Below are the code and all the weights of a small trained network. Each question names an input and a class and asks about switching units off, where a switched-off unit gives its printed mean instead of its output.

import numpy as np


def w(rows, s, z=0):
    codes = np.array(rows[::2]) - 128.0
    scale = np.full(codes.shape[1], s)
    scale[-1] = z or s
    return codes * scale


def norm(h):
    return h / np.sqrt((h * h).mean(-1, keepdims=True) + 1e-5)


def f(y):
    return y / 2 * (1 + np.tanh(0.7978845608 * (y + 0.044715 * y**3)))


def log_softmax(a):
    a = a - a.max(-1, keepdims=True)
    return a - np.log(np.exp(a).sum(-1, keepdims=True))


def net(x, mask):
    res = np.array(x, float).reshape(1, 7) / 4 @ E
    u = 0
    for l in range(3):
        y = f(norm(res) @ A[l][:, :-1].T + A[l][:, -1])
        res = res + np.where(mask[u : u + 4], y, B[l][:, -1]) @ B[l][:, :-1]
        u += 4
    return log_softmax(norm(res)[-1] @ U[:, :-1].T + U[:, -1])


A, B = {}, {}
E = w([
[160,123,119,111,153,143],'x0',
[145,95,174,247,205,83],'x1',
[99,99,94,103,129,1],'x2',
[209,175,120,59,78,76],'x3',
[204,117,23,177,110,174],'x4',
[154,69,188,92,163,160],'x5',
[85,87,119,111,78,70],'x6',
],0.0054)
A[0] = w([
[81,161,163,94,115,254,72],'0.n1',
[119,129,112,192,102,70,168],'0.n2',
[84,135,165,80,113,51,4],'0.n3',
[103,70,108,168,144,145,75],'0.n4',
],0.0074,0.0036)
B[0] = w([
[219,194,26,63,18,198,254],'0.n1',
[153,204,145,174,100,254,223],'0.n2',
[107,66,149,1,47,7,160],'0.n3',
[90,38,163,163,132,51,150],'0.n4',
],0.0052,0.0025)
A[1] = w([
[151,50,121,48,60,111,64],'1.n1',
[2,221,211,172,72,27,61],'1.n2',
[132,52,77,175,175,206,5],'1.n3',
[196,180,29,163,116,38,148],'1.n4',
],0.006,0.0021)
B[1] = w([
[165,50,99,153,184,108,193],'1.n1',
[162,169,86,73,85,119,218],'1.n2',
[74,107,127,100,111,33,187],'1.n3',
[161,137,96,114,121,254,254],'1.n4',
],0.0096,0.0026)
A[2] = w([
[153,29,98,224,137,194,56],'2.n1',
[68,103,122,240,90,156,89],'2.n2',
[226,140,91,81,171,101,142],'2.n3',
[181,2,109,143,147,208,3],'2.n4',
],0.0055,0.0032)
B[2] = w([
[84,56,175,69,131,42,232],'2.n1',
[151,75,208,171,176,149,192],'2.n2',
[113,82,62,158,178,175,251],'2.n3',
[97,27,55,56,1,112,184],'2.n4',
],0.0046,0.0019)
U = w([
[148,107,179,218,210,128,199],'0',
[103,120,138,69,121,10,4],'1',
[180,175,67,107,93,223,163],'2',
],0.012,0.002)

Each question gives the input, the list of numbers given to net, and the class t.
The units are the neurons (one row each of A and B). Each row of codes is followed by its name. A weight is (code - 128) times the scale printed after its matrix; where a second scale follows, it is the last column's (A, B and U).
mask holds one flag per neuron, layer by layer. A switched-off neuron (its flag False) gives its mean, the last column of its row in B, instead of its output. The means were averaged over made-up inputs and are rounded, as every weight is.
A unit's drop is (log p(t) with every unit on - log p(t) with that unit switched off) / (log p(t) with every unit on - log p(t) with every unit switched off).
The circuit of an input: a set's keep is (log p(t) with only the set's units on - log p(t) with every unit switched off) / (log p(t) with every unit on - log p(t) with every unit switched off). Starting from all 12 units, units are removed one at a time, each time the one whose removal leaves the highest keep (on an exact tie, the one counted first), for as long as the keep stays at least 0.8.
circuit, biggest first: the units of the circuit, biggest drop first
unit that matters most: the unit with the biggest drop
top k neurons: the k neurons with the biggest drops, biggest first
k most important neurons of layer l: the k neurons of layer l with the biggest drops, biggest first
drop of u: that unit's drop, to one decimal
input [-7,6,7,1,4,-1,3], class 2: unit that matters most : 1.n4
input [-6,-5,5,-2,7,8,-3], class 0: circuit, biggest first : [1.n1 0.n1]
input [0,0,-1,-3,6,-2,5], class 0: circuit, biggest first : [0.n1 2.n2 1.n2]
input [-4,7,2,4,-6,-6,3], class 2: circuit, biggest first : [1.n2 0.n2]
input [3,6,-3,4,-6,-5,0], class 2: 2 most important neurons of layer 1 : [1.n2 1.n3]
input [-2,3,-5,0,1,-5,6], class 0: 3 most important neurons of layer 0 : [0.n2 0.n1 0.n3]
input [-3,-1,2,-6,-7,-5,-6], class 2: top 3 neurons : [1.n2 1.n3 2.n1]
input [3,-1,-1,-8,8,-5,5], class 0: circuit, biggest first : [2.n2 0.n1 1.n2]
input [-1,-1,-3,-5,-7,5,-1], class 2: 2 most important neurons of layer 2 : [2.n1 2.n2]
input [-5,-6,4,-6,4,1,0], class 0: 2 most important neurons of layer 1 : [1.n2 1.n4]
input [-3,1,-1,-3,2,0,8], class 0: top 2 neurons : [2.n2 0.n2]
input [-2,-1,6,6,6,3,8], class 2: 2 most important neurons of layer 1 : [1.n4 1.n3]
input [-8,-3,6,-2,8,7,2], class 1: 2 most important neurons of layer 2 : [2.n1 2.n4]
input [4,5,7,8,-1,-2,2], class 2: unit that matters most : 1.n4
input [-4,2,2,3,1,6,2], class 0: drop of 1.n3 : 0.1
input [5,-2,7,3,3,-7,7], class 2: drop of 1.n4 : 0.3
input [4,4,-3,-1,4,5,6], class 1: drop of 1.n4 : -0.1
